Below is a small trained network, with its code and all its weights. Each question gives an input and a class and asks what happens when units are switched off, that is, made to give their printed mean instead of their output.

import numpy as np


def w(rows, s, z=0):
    codes = np.array(rows[::2]) - 128.0
    scale = np.full(codes.shape[1], s)
    scale[-1] = z or s
    return codes * scale


def f(y):
    return y / 2 * (1 + np.tanh(0.7978845608 * (y + 0.044715 * y**3)))


def log_softmax(a):
    a = a - a.max(-1, keepdims=True)
    return a - np.log(np.exp(a).sum(-1, keepdims=True))


def net(x, mask):
    res = np.array(x, float).reshape(1, 6) / 4 @ E
    y = f(res @ A[0][:, :-1].T + A[0][:, -1])
    res = res + np.where(mask, y, B[0][:, -1]) @ B[0][:, :-1]
    return log_softmax(res[-1] @ U[:, :-1].T + U[:, -1])


A, B = {}, {}
E = w([
[58,95,247,96,59,181,130],'x0',
[161,226,181,232,148,199,217],'x1',
[131,127,133,125,127,130,125],'x2',
[130,125,131,125,131,127,122],'x3',
[102,241,122,48,106,95,144],'x4',
[79,107,157,96,254,111,188],'x5',
],0.0066)
A[0] = w([
[87,85,91,89,110,100,111,35],'N1',
[116,173,107,124,66,112,101,150],'N2',
[127,92,117,77,128,95,79,32],'N3',
[177,2,128,210,139,144,123,154],'N4',
[112,111,199,113,81,162,109,141],'N5',
[68,128,188,114,91,161,111,33],'N6',
[196,127,62,152,140,89,127,216],'N7',
[88,115,145,76,224,122,190,249],'N8',
[120,84,104,92,130,80,84,13],'N9',
[157,163,42,144,157,83,118,137],'N10',
[105,81,105,91,102,71,118,45],'N11',
[98,222,113,44,110,84,146,107],'N12',
[62,108,191,116,104,154,119,98],'N13',
[69,118,180,121,82,151,120,92],'N14',
[205,141,115,141,41,162,73,214],'N15',
[108,88,112,85,120,90,93,22],'N16',
[108,91,89,77,118,105,92,62],'N17',
[85,110,185,106,95,173,118,40],'N18',
],0.0081,0.0018)
B[0] = w([
[153,204,137,196,140,161,201,173],'N1',
[47,99,160,128,79,48,101,179],'N2',
[154,200,165,207,133,150,188,178],'N3',
[3,201,234,96,107,157,6,245],'N4',
[91,138,43,68,201,172,168,196],'N5',
[161,163,54,79,211,188,134,181],'N6',
[67,154,72,62,208,162,123,238],'N7',
[2,75,107,134,51,21,170,253],'N8',
[153,180,134,196,141,170,179,184],'N9',
[130,164,58,58,208,224,84,235],'N10',
[132,174,133,180,105,169,169,178],'N11',
[82,205,252,129,85,180,22,233],'N12',
[122,138,53,96,185,143,146,188],'N13',
[132,151,44,77,185,163,137,184],'N14',
[18,64,37,155,86,26,204,242],'N15',
[159,197,154,214,128,170,200,174],'N16',
[127,174,134,167,110,172,198,187],'N17',
[134,168,42,89,222,180,127,176],'N18',
],0.0053,0.0045)
U = w([
[143,138,68,73,192,172,116,63],'0',
[161,180,157,222,129,170,195,100],'1',
[128,121,135,120,125,122,120,214],'2',
[102,144,194,112,116,138,37,118],'3',
[129,114,130,123,121,119,131,189],'4',
[90,90,104,131,108,62,160,102],'5',
[227,67,164,102,110,99,118,58],'6',
[248,65,168,100,114,101,122,2],'7',
],0.013,0.0094)

Each question gives the input, the list of numbers given to net, and the class t.
The units are the neurons (one row each of A and B). Each row of codes is followed by its name. A weight is (code - 128) times the scale printed after its matrix; where a second scale follows, it is the last column's (A, B and U).
mask holds one flag per neuron, in row order. A switched-off neuron (its flag False) gives its mean, the last column of its row in B, instead of its output. The means were averaged over made-up inputs and are rounded, as every weight is.
A unit's drop is (log p(t) with every unit on - log p(t) with that unit switched off) / (log p(t) with every unit on - log p(t) with every unit switched off).
The circuit of an input: a set's keep is (log p(t) with only the set's units on - log p(t) with every unit switched off) / (log p(t) with every unit on - log p(t) with every unit switched off). Starting from the 12 units with the biggest drops (on a tie, the unit counted first), units are removed one at a time, each time the one whose removal leaves the highest keep (on an exact tie, the one counted first), for as long as the keep stays at least 0.8.
circuit, biggest first: the units of the circuit, biggest drop first
most important unit: the unit with the biggest drop
k most important neurons: the k neurons with the biggest drops, biggest first
drop of u: that unit's drop, to one decimal
input [-6,-2,7,-4,6,8], class 5: circuit, biggest first => (N8)
input [3,0,2,6,5,7], class 5: 3 most important neurons => (N8, N4, N10)
input [0,5,1,2,7,-4], class 3: circuit, biggest first => (N12, N2)
input [8,-5,3,4,6,8], class 0: 2 most important neurons => (N6, N18)
input [-5,-3,2,1,8,-5], class 3: 2 most important neurons => (N12, N2)
input [-8,8,8,0,6,-4], class 0: 2 most important neurons => (N10, N7)
input [-5,-1,5,6,-6,8], class 5: 2 most important neurons => (N8, N12)
input [-7,6,3,5,5,-4], class 0: 3 most important neurons => (N10, N7, N8)
input [-2,-3,1,-2,5,4], class 3: 2 most important neurons => (N12, N15)
input [-1,7,7,8,-7,6], class 2: circuit, biggest first => (N8, N4, N16)
input [-7,-5,-3,1,-8,1], class 3: 2 most important neurons => (N4, N5)
input [0,-4,-3,-5,-6,1], class 3: 2 most important neurons => (N4, N15)
input [7,-8,7,3,8,3], class 1: drop of N16 => 0.2
input [6,5,7,5,2,-8], class 5: most important unit => N15
input [-2,0,2,-5,-6,-3], class 3: drop of N8 => 0.1
input [7,0,-6,-5,-3,5], class 0: drop of N18 => 0.2
input [-4,6,3,3,-3,8], class 5: 2 most important neurons => (N8, N12)
